Below are the code and all the weights of a small trained network. Each question names an input and a target symbol and asks about switching units off, where a switched-off unit gives its printed mean instead of its output.

import numpy as np


def w(rows, s, z=0):
    codes = np.array(rows[::2]) - 128.0
    scale = np.full(codes.shape[1], s)
    scale[-1] = z or s
    return codes * scale


def f(y):
    return y / 2 * (1 + np.tanh(0.7978845608 * (y + 0.044715 * y**3)))


def softmax(a):
    e = np.exp(a - a.max(-1, keepdims=True))
    return e / e.sum(-1, keepdims=True)


def log_softmax(a):
    a = a - a.max(-1, keepdims=True)
    return a - np.log(np.exp(a).sum(-1, keepdims=True))


def net(x, mask):
    ids = ['αβγδεζημπσφψ'.index(c) for c in x.split()]
    T = len(ids)
    res = E[ids] + P[:T]
    u = 0
    for l in range(2):
        q, k, v = (res @ M[l].T for M in (Q, K, V))
        z = softmax(np.where(np.tri(T) > 0, q @ k.T / 4**0.5, -1e9)) @ v
        res = res + np.where(mask[u], z, O[l][:, -1]) @ O[l][:, :-1]
        u += 1
        y = f(res @ A[l][:, :-1].T + A[l][:, -1])
        res = res + np.where(mask[u : u + 12], y, B[l][:, -1]) @ B[l][:, :-1]
        u += 12
    return log_softmax(res[-1] @ U[:, :-1].T + U[:, -1])


Q, K, V, O, A, B = {}, {}, {}, {}, {}, {}
E = w([
[134,189,104,69,145,153,56,106,94,41],'α',
[75,130,119,230,112,90,100,74,147,251],'β',
[150,163,14,151,121,103,190,171,112,189],'γ',
[132,88,183,41,191,201,121,123,114,133],'δ',
[173,108,77,138,146,154,183,110,37,193],'ε',
[55,108,179,135,203,251,171,192,95,118],'ζ',
[142,124,172,35,62,133,27,75,126,202],'η',
[223,142,103,93,137,48,63,179,182,154],'μ',
[183,177,219,123,70,142,177,109,122,70],'π',
[75,165,29,126,228,133,136,124,152,125],'σ',
[52,87,129,56,89,121,169,54,145,168],'φ',
[191,55,196,166,122,71,135,230,90,160],'ψ',
],0.019)
P = w([
[85,253,149,112,45,124,119,140,72,183],'0',
[75,210,160,81,45,105,89,124,103,200],'1',
[46,195,170,56,44,95,32,102,114,171],'2',
[112,162,175,107,106,53,90,97,82,131],'3',
[75,131,145,96,46,49,107,130,155,184],'4',
[106,128,168,119,90,24,82,90,111,128],'5',
[74,79,150,81,46,68,83,144,191,123],'6',
[60,230,233,195,94,22,76,64,60,150],'7',
],0.0062)
Q[0] = w([
[109,146,105,249,109,146,130,105,110,101],'L0H0',
[224,104,74,86,99,133,117,250,159,71],'L0H0',
[136,62,107,67,144,197,97,42,208,93],'L0H0',
[163,150,211,41,2,123,134,199,57,110],'L0H0',
],0.0059)
K[0] = w([
[97,98,105,90,167,173,143,162,116,133],'L0H0',
[182,116,138,128,145,181,126,151,70,111],'L0H0',
[112,165,119,112,184,186,140,72,179,156],'L0H0',
[146,100,254,135,53,106,159,169,130,145],'L0H0',
],0.008)
V[0] = w([
[103,149,144,97,205,115,116,102,93,222],'L0H0',
[128,62,59,169,153,149,131,127,1,128],'L0H0',
[164,81,69,175,162,118,127,62,110,123],'L0H0',
[76,132,152,155,143,112,125,113,91,127],'L0H0',
],0.0064)
O[0] = w([
[172,124,94,97,135,182,25,105,135,225,253],'L0H0',
[159,156,176,191,215,98,187,212,8,48,62],'L0H0',
[66,34,48,115,119,253,49,69,219,83,48],'L0H0',
[84,170,218,163,45,130,170,116,117,86,144],'L0H0',
],0.0069,0.0045)
A[0] = w([
[116,184,123,80,119,160,109,174,82,157,196],'L0N0',
[111,74,78,113,109,113,90,104,124,171,99],'L0N1',
[176,58,170,94,43,60,152,50,85,93,188],'L0N2',
[161,149,175,101,168,130,64,140,143,181,176],'L0N3',
[114,73,137,254,121,143,95,98,171,153,119],'L0N4',
[86,90,106,138,164,130,113,192,78,136,149],'L0N5',
[148,66,203,192,129,65,104,205,138,107,210],'L0N6',
[94,157,65,151,58,155,135,135,103,161,148],'L0N7',
[92,149,173,203,41,86,82,161,131,110,178],'L0N8',
[175,143,127,92,140,100,115,201,141,113,91],'L0N9',
[64,96,126,124,170,191,165,72,88,166,252],'L0N10',
[152,159,179,105,63,191,230,135,103,133,103],'L0N11',
],0.0077,0.0028)
B[0] = w([
[254,112,185,74,160,116,135,185,169,85,220],'L0N0',
[158,205,125,162,119,124,143,173,124,210,211],'L0N1',
[111,190,106,112,74,144,142,172,135,169,219],'L0N2',
[164,48,84,138,115,131,141,90,119,103,254],'L0N3',
[154,157,84,197,113,129,91,211,89,138,154],'L0N4',
[129,183,132,81,64,209,124,130,120,154,150],'L0N5',
[51,111,73,95,91,84,125,148,124,207,179],'L0N6',
[193,152,101,83,107,144,164,185,81,25,188],'L0N7',
[162,121,82,134,100,131,117,133,149,151,196],'L0N8',
[94,104,68,97,168,131,110,204,147,129,172],'L0N9',
[124,129,119,36,177,117,153,74,137,132,215],'L0N10',
[217,157,109,104,184,175,94,40,123,133,171],'L0N11',
],0.0067,0.0082)
Q[1] = w([
[170,165,3,79,122,108,118,71,149,38],'L1H0',
[125,79,178,159,85,48,181,68,197,83],'L1H0',
[140,154,108,20,135,82,162,106,91,139],'L1H0',
[38,59,201,215,76,175,169,165,87,84],'L1H0',
],0.0049)
K[1] = w([
[111,116,162,150,158,130,88,93,137,147],'L1H0',
[235,108,113,105,134,146,118,99,26,90],'L1H0',
[71,99,26,161,24,127,64,139,2,163],'L1H0',
[250,164,128,91,108,85,129,126,108,76],'L1H0',
],0.0056)
V[1] = w([
[177,1,155,34,57,31,206,108,125,14],'L1H0',
[221,129,120,227,70,115,66,117,26,112],'L1H0',
[105,226,65,132,179,175,164,21,174,132],'L1H0',
[119,98,95,173,248,181,43,213,198,121],'L1H0',
],0.0048)
O[1] = w([
[205,119,169,51,75,73,151,176,109,146,7],'L1H0',
[177,98,144,171,69,82,148,180,126,96,186],'L1H0',
[197,192,126,15,165,219,166,49,159,85,33],'L1H0',
[194,109,104,113,252,151,148,177,164,104,3],'L1H0',
],0.011,0.0045)
A[1] = w([
[149,150,50,28,112,144,22,156,74,2,5],'L1N0',
[44,161,176,39,138,89,121,208,185,105,249],'L1N1',
[102,192,124,162,149,81,52,170,185,83,229],'L1N2',
[109,189,37,113,96,167,97,151,26,193,243],'L1N3',
[215,143,126,132,140,169,152,100,72,172,158],'L1N4',
[152,33,82,91,139,159,89,155,120,192,55],'L1N5',
[104,40,144,61,144,96,123,58,126,95,215],'L1N6',
[167,123,89,170,86,94,93,101,157,100,173],'L1N7',
[102,187,69,47,165,74,108,130,96,101,79],'L1N8',
[164,125,140,46,163,66,122,93,84,168,29],'L1N9',
[124,168,81,104,199,138,134,95,177,136,37],'L1N10',
[97,116,217,133,201,163,147,104,111,149,243],'L1N11',
],0.0076,0.0015)
B[1] = w([
[58,84,151,230,182,45,125,104,145,79,165],'L1N0',
[168,166,146,91,142,134,223,67,60,172,161],'L1N1',
[155,91,182,172,144,182,142,115,43,252,167],'L1N2',
[129,82,113,129,178,175,140,169,153,9,250],'L1N3',
[97,121,116,37,101,170,69,115,115,76,178],'L1N4',
[125,128,137,207,170,111,46,46,123,162,190],'L1N5',
[183,199,61,108,167,67,194,181,219,152,150],'L1N6',
[65,161,52,151,140,62,200,114,104,194,176],'L1N7',
[118,79,254,97,128,86,217,133,128,72,165],'L1N8',
[138,86,105,88,169,96,137,219,176,189,189],'L1N9',
[103,189,243,108,88,123,38,43,111,137,157],'L1N10',
[121,72,96,123,126,181,144,54,201,163,145],'L1N11',
],0.0065,0.019)
U = w([
[102,45,189,180,91,88,141,80,99,102,134],'α',
[88,108,44,200,112,164,113,37,144,113,194],'β',
[126,142,107,171,165,65,174,149,166,55,6],'γ',
[169,89,123,157,154,98,124,123,214,135,60],'δ',
[158,52,79,132,141,135,114,112,91,57,186],'ε',
[147,42,167,132,142,223,118,131,73,133,120],'ζ',
[196,82,137,159,26,128,58,55,143,100,99],'η',
[147,110,60,135,186,96,117,104,145,150,197],'μ',
[173,217,108,138,99,89,168,69,83,147,214],'π',
[113,176,177,154,187,174,90,105,93,168,168],'σ',
[3,116,39,95,101,81,112,51,148,96,109],'φ',
[46,127,179,133,91,155,17,209,126,149,50],'ψ',
],0.0062,0.0019)

Each question gives the input, a string of symbols that net reads in full, and the target symbol t.
The units are the heads (4 rows each of Q, K, V and O) and the neurons (one row each of A and B). Each row of codes is followed by its name. A weight is (code - 128) times the scale printed after its matrix; where a second scale follows, it is the last column's (O, A, B and U).
mask holds one flag per unit, layer by layer, with each layer's heads first. A switched-off unit (its flag False) gives its mean, the last column of its rows in O or B, instead of its output. The means were averaged over made-up inputs and are rounded, as every weight is.
A unit's drop is (log p(t) with every unit on - log p(t) with that unit switched off) / (log p(t) with every unit on - log p(t) with every unit switched off).
The circuit of an input: a set's keep is (log p(t) with only the set's units on - log p(t) with every unit switched off) / (log p(t) with every unit on - log p(t) with every unit switched off). Starting from the 12 units with the biggest drops (on a tie, the unit counted first), units are removed one at a time, each time the one whose removal leaves the highest keep (on an exact tie, the one counted first), for as long as the keep stays at least 0.8.
units of the circuit, in order: the units of the circuit, biggest drop first
unit that matters most: the unit with the biggest drop
k most important neurons: the k neurons with the biggest drops, biggest first
top k neurons in layer l: the k neurons of layer l with the biggest drops, biggest first
input α σ φ α, target γ: top 2 neurons in layer 1	[L1N0 L1N6]
input μ σ ε, target σ: 2 most important neurons	[L1N10 L0N3]
input μ γ φ μ, target φ: units of the circuit, in order	[L1H0 L0H0 L1N0]
input η δ η ψ ε, target α: units of the circuit, in order	[L1H0 L0N6]
input φ η γ ε ε, target ε: top neuron in layer 1	[L1N3]
input η π σ π, target σ: 3 most important neurons	[L0N11 L0N0 L1N10]
input μ ζ δ α α ε, target ε: units of the circuit, in order	[L1N4 L1N10 L1N3]
input γ δ φ ε ε, target ζ: 4 most important neurons	[L1N7 L1N3 L0N3 L1N8]
input δ δ δ μ δ μ β σ, target σ: units of the circuit, in order	[L1N10 L1H0 L1N2]
input β η η μ μ π, target π: units of the circuit, in order	[L1N3 L1N0]
input ε β π γ, target β: top 2 neurons in layer 0	[L0N4 L0N1]
input μ ψ μ, target α: units of the circuit, in order	[L1H0 L0N6 L0H0 L1N1]
input ζ μ β, target β: units of the circuit, in order	[L0H0 L1H0]
input η δ ψ α δ η ψ γ, target α: units of the circuit, in order	[L1H0 L0N6]
input μ η γ μ μ β γ, target β: units of the circuit, in order	[L1H0 L0N0]
input δ γ π, target π: units of the circuit, in order	[L0H0 L1N3]
input φ β α, target β: units of the circuit, in order	[L1H0 L0N4]
input δ ε σ ε, target σ: 3 most important neurons	[L1N10 L0N3 L0N10]
input α α φ, target π: units of the circuit, in order	[L1N1 L1N6 L1H0]
input η α β δ, target β: units of the circuit, in order	[L1H0 L0N1 L0H0]
input γ ψ ψ ε σ μ α ε, target α: unit that matters most	L0N6
input β β π σ, target β: units of the circuit, in order	[L1H0]
input α ζ φ σ φ ζ, target φ: top 3 neurons in layer 1	[L1N11 L1N2 L1N6]
input ε ε π ψ δ σ π δ, target α: units of the circuit, in order	[L0N6 L1H0 L0H0]
input α δ μ ψ ζ, target α: 2 most important neurons	[L0N6 L0N10]
input α ε φ δ μ δ, target μ: top 2 neurons in layer 1	[L1N6 L1N9]
input δ μ α μ ζ δ δ α, target γ: 2 most important neurons	[L1N0 L0N1]
input ψ γ σ ζ ε α, target α: 2 most important neurons	[L1N0 L0N6]
input η α δ μ σ μ μ, target σ: top 3 neurons in layer 1	[L1N10 L1N5 L1N3]
input γ ψ σ α π ψ, target ψ: top neuron in layer 0	[L0N6]
